((-1.33, -1.25, 2.71, -1.35), (-3.21, -3.10, 6.60, -3.28), (1.97, 1.98, -4.17, 2.03)) 2.03
((0.78, 4.14, 0.99, -4.18), (-3.41, 6.73, 2.87, -8.44), (-6.99, -0.78, 4.31, -5.30)) -5.30
((4.64, -4.48, 4.75, 4.75, -4.85), (-5.90, 5.69, -6.15, -6.20, 6.29), (-6.28, 6.16, -6.43, -6.69, 6.45)) 6.45
((4.22, 5.00, -1.83, 1.71, 2.97, 1.46), (2.41, 0.82, -2.57, -2.25, 4.53, 4.50), (3.37, 6.47, -2.79, 1.81, -1.09, 1.51)) 1.51
((7.62, -7.90, -7.96, 8.09), (-5.45, 5.80, 5.75, -5.78), (-5.46, 5.73, 5.67, -5.85)) -5.85
((-2.99, 0.48, -0.33, -2.62), (-2.63, 2.59, 0.50, 2.39), (-7.56, 6.75, -3.37, 1.25)) 1.25
((8.08, -3.29, 4.32, 4.29, -3.52), (0.15, -6.20, -0.77, 6.23, -6.22), (-1.09, -6.02, -1.61, 3.01, -6.06)) -6.06
---
Input:
array([[ 3.43, -5.36, -1.56,  0.28, -0.79],
       [ 7.79, -2.04, -3.65, -1.67,  0.66],
       [ 5.83, -1.88, -3.93, -0.33, -2.98]])
Output: -2.98

Input:
array([[-7.14, -0.24, -3.58, -2.51,  4.28, -6.06],
       [-6.62,  1.69, -2.09, -2.17,  4.02, -7.66],
       [-1.54, -0.08,  1.86, -5.69,  2.40, -1.65]])
Output: -1.65

Input:
array([[ 0.38, -2.59,  2.48,  8.23, -2.34,  1.30, -3.86],
       [-2.16,  0.17, -1.22,  0.87,  4.04,  5.13, -4.06],
       [ 6.09,  1.07, -8.36, -4.79, -1.96, -0.43, -4.60]])
Output: -4.60

Input:
array([[-0.74, -4.12, -0.25, -1.16],
       [-0.11, -0.27,  2.12, -3.53],
       [ 6.29,  2.10, -0.99, -3.56]])
Output: -3.56

Input:
array([[-0.81, -0.58, -3.81,  1.81,  4.26],
       [ 1.25,  5.99,  8.01, -3.94,  6.11],
       [ 2.05, -0.35,  0.94,  0.35,  0.36]])
Output: 0.36

Input:
array([[-2.60,  2.01, -5.40, -5.87, -6.59,  5.79, -6.71],
       [-3.32,  3.21, -4.36, -5.26, -5.30,  5.30, -5.34],
       [-1.81,  1.38, -3.39, -1.84, -1.59,  2.42, -1.99]])
Output: -1.99

Input:
array([[-2.12, -0.75,  7.86,  7.73, -2.20],
       [-7.45, -2.57, -7.70, -5.82, -3.98],
       [ 2.01,  3.45,  6.60,  7.21, -0.68]])
Output: -0.68
---
[[5406 5984 3757 5710 3875 2267 7725]
 [6427 6785 3347 5352 3702 3948 6662]
 [5230 5783 3992 5785 4037 2176 7784]] | 6427

[[-669 -148 -182 -984  938 -895]
 [ 717  286 -176 -114  470 -174]] | -669

[[6686 4480 3476 7766 2090 2339]
 [2473 4901 1780 6894 2898 7127]] | 6686

[[ 31 -36 -20 -24 -11]
 [-20   7 -16 -16 -10]
 [ 13  40 -17 -25 -17]] | -20

[[ -1  10  24  -2   7 -46  24]
 [ -6  21  35   6   1   2  -7]] | -1

[[160  33 156 235]
 [146  63 215  88]] | 160

[[39 33 45 43 42]
 [73 89  6 83 84]] | 39

[[24 73 88 55]
 [69 92 89 59]
 [20 38 73 50]] | 69

[[656 785 485 599]
 [468 541 441 239]
 [588 273 375 610]] | 468
---
[[ 1.04  2.63 -0.48  0.23 -1.52]
 [-2.54  7.83  8.02  0.26 -4.40]] ans = 0.23

[[ 0.24 -0.21 -0.24  0.50  2.00  0.04 -0.47]
 [-5.92  0.93 -5.24 -3.88 -6.07 -7.03  5.52]
 [-2.00  0.08 -2.07 -0.80  0.55 -2.64  1.47]] ans = -7.03

[[-2.02 -2.59 -0.63  6.15  8.57 -5.97]
 [-3.05 -2.21  3.85  3.92 -4.86 -2.91]
 [ 3.49  3.10 -2.30 -0.86  6.29 -3.49]] ans = -4.86

[[1.01 8.70 6.38 6.38]
 [0.20 7.09 8.04 8.04]] ans = 6.38

[[-3.16  2.94  0.41  3.05 -3.52 -1.13 -0.55]
 [-2.40  3.74 -5.34  7.85 -5.31 -8.03 -2.05]
 [ 0.35  0.60 -2.49  1.29 -0.78 -2.27  0.23]] ans = -8.03

[[-0.24 -0.16  3.90  6.16 -7.95 -7.09  6.76]
 [ 7.56 -6.62  4.25  2.80  5.52  8.64 -2.11]
 [ 0.80 -4.13  1.66  5.43 -4.37  0.06  5.93]] ans = 8.64
---
[[-0.06 -0.07  0.50  7.62  0.92 -0.11  0.14 -0.11 -0.16  0.13  0.00]
 [-0.21 -0.03  0.05  7.36  0.37  0.02  0.08 -0.05 -0.10  0.15 -0.08]
 [ 0.69  0.53 -0.32  0.07 -0.02  0.05  7.83  0.00  5.61 -0.24  0.65]
 [ 0.12 -0.40 -0.02 -0.07 -0.05  0.19  0.19  5.13  1.16 -0.16  8.28]
 [ 0.29  4.44  8.71 -0.01 -0.13  0.06 -0.22 -0.05 -0.19  1.10  0.44]
 [ 1.11  0.05  0.07 -0.14  0.08  0.01  7.90 -0.14  5.36 -0.14 -0.03]
 [ 0.06 -0.09  0.14 -0.06  0.26  8.11 -0.17  5.23 -0.27  0.45  0.60]] ==> 0.00

[[ 1.00 -0.11  0.58 -4.54  2.90  1.61 -1.44 -0.13 -0.12  0.58  0.12 -2.57]
 [ 0.86 -0.27 -2.28  0.15 -0.34 -4.07  1.76 -0.07  0.11  0.81  0.02 -0.88]
 [-1.28 -0.23  0.62  6.10 -7.05  2.31 -1.02 -0.18  0.05  0.17 -0.18 -0.51]
 [ 0.80 -0.17 -2.04 -2.87  2.33 -3.88  1.72 -0.01  0.10  0.83  0.03 -0.26]
 [ 0.31 -0.27  0.72  4.97 -5.63  2.54 -1.14 -0.28  0.02  0.56 -0.14 -1.16]
 [ 0.47 -0.25 -2.44  0.72 -1.15 -4.43  1.98 -0.14  0.09  0.99  0.00 -0.92]
 [-0.27 -0.24 -2.90 -0.76 -0.76 -5.26  1.34 -0.29 -0.09  0.94  0.28 -4.36]
 [-0.12 -0.20 -2.42 -3.53  2.23 -4.29  1.45 -0.10  0.06  0.77  0.26  1.13]
 [-1.53 -0.11  0.57  1.81 -2.72  2.10 -0.93  0.01  0.14 -0.42 -0.14
   2.08]] ==> -2.57

[[-3.54  2.21 -0.95 -7.03 -0.85 -0.93  0.88 -2.78  0.55  2.20 -0.31]
 [-3.65  2.72 -1.46 -7.03 -0.69 -2.21  0.22 -3.26  1.28  3.62 -1.43]
 [-0.81  1.38 -1.06 -7.03  0.09 -2.54 -1.21 -1.45  1.68  2.96 -2.26]
 [-1.67  1.94 -1.39 -7.03 -0.16 -2.51 -0.75 -2.27  1.61  3.12 -2.11]
 [-2.81  2.38 -1.81 -7.03 -0.51 -1.65  0.66 -3.16  0.56  2.50 -0.95]
 [-2.68  2.07 -0.88 -7.03 -0.34 -2.73 -0.82 -2.08  1.84  4.10 -2.08]
 [-1.91  1.54 -0.72 -7.03 -0.05 -2.77 -1.06 -1.33  1.63  4.00 -2.08]
 [-1.44  2.14 -1.76 -7.03 -0.05 -3.01 -1.03 -2.56  1.90  3.45 -2.63]
 [-3.47  2.63 -1.06 -7.03 -0.97 -1.42  0.21 -3.34  1.59  2.42 -1.21]
 [-2.90  2.44 -1.58 -7.03 -0.50 -2.12  0.12 -3.02  1.14  3.14 -1.46]
 [-2.72  1.72 -0.50 -7.03 -0.18 -2.94 -0.96 -1.34  1.65  4.73 -1.99]
 [-3.54  2.36 -0.97 -7.03 -0.78 -1.56  0.36 -2.81  1.10  2.93 -0.95]] ==> -0.31

[[-3.85  2.42 -4.40 -1.14  8.52 -3.22  5.23 -5.46 -0.48]
 [-4.30 -1.80 -1.36 -4.08  0.14 -2.91 -6.20 -1.68 -5.60]
 [-6.31  1.11 -1.40 -6.84 -1.04 -2.90 -1.84 -2.19  2.05]
 [ 1.52  1.68 -7.75  7.34  1.40 -7.03 -1.47  2.06  2.03]
 [ 1.79  5.83  3.17 -4.95  3.57  0.51  1.55  1.63 -1.43]
 [-1.79  3.60  3.94 -1.45  1.17  2.92 -2.18 -6.97 -0.90]
 [-1.56  4.58  0.55 -5.39  0.90  0.19  3.14 -1.25  3.22]] ==> -0.48

[[-2.25  1.88  0.08  0.23 -0.42  1.29 -5.42]
 [ 1.17  1.13  0.51  0.11  0.04  0.94  0.90]
 [ 4.40  0.62  0.62  0.13  0.17  1.20  3.84]
 [-0.25 -0.77  0.04  0.26 -0.10  4.10  1.20]
 [-3.48  1.47  0.52  0.39  0.00  1.34 -3.01]
 [ 1.62 -1.09  0.55 -0.23 -0.54 -2.56  4.67]
 [ 4.54  0.23  0.11 -0.11 -0.07 -2.87  7.38]
 [ 4.37 -1.69 -0.57  0.53  0.08 -3.45  3.22]
 [ 2.64  3.06  0.09 -0.51  0.03 -1.90  5.80]
 [-4.08  1.98  0.27  0.02 -0.06  0.14 -2.54]
 [ 2.56 -1.04  0.69 -0.73 -0.40  3.83  2.36]] ==> -5.42
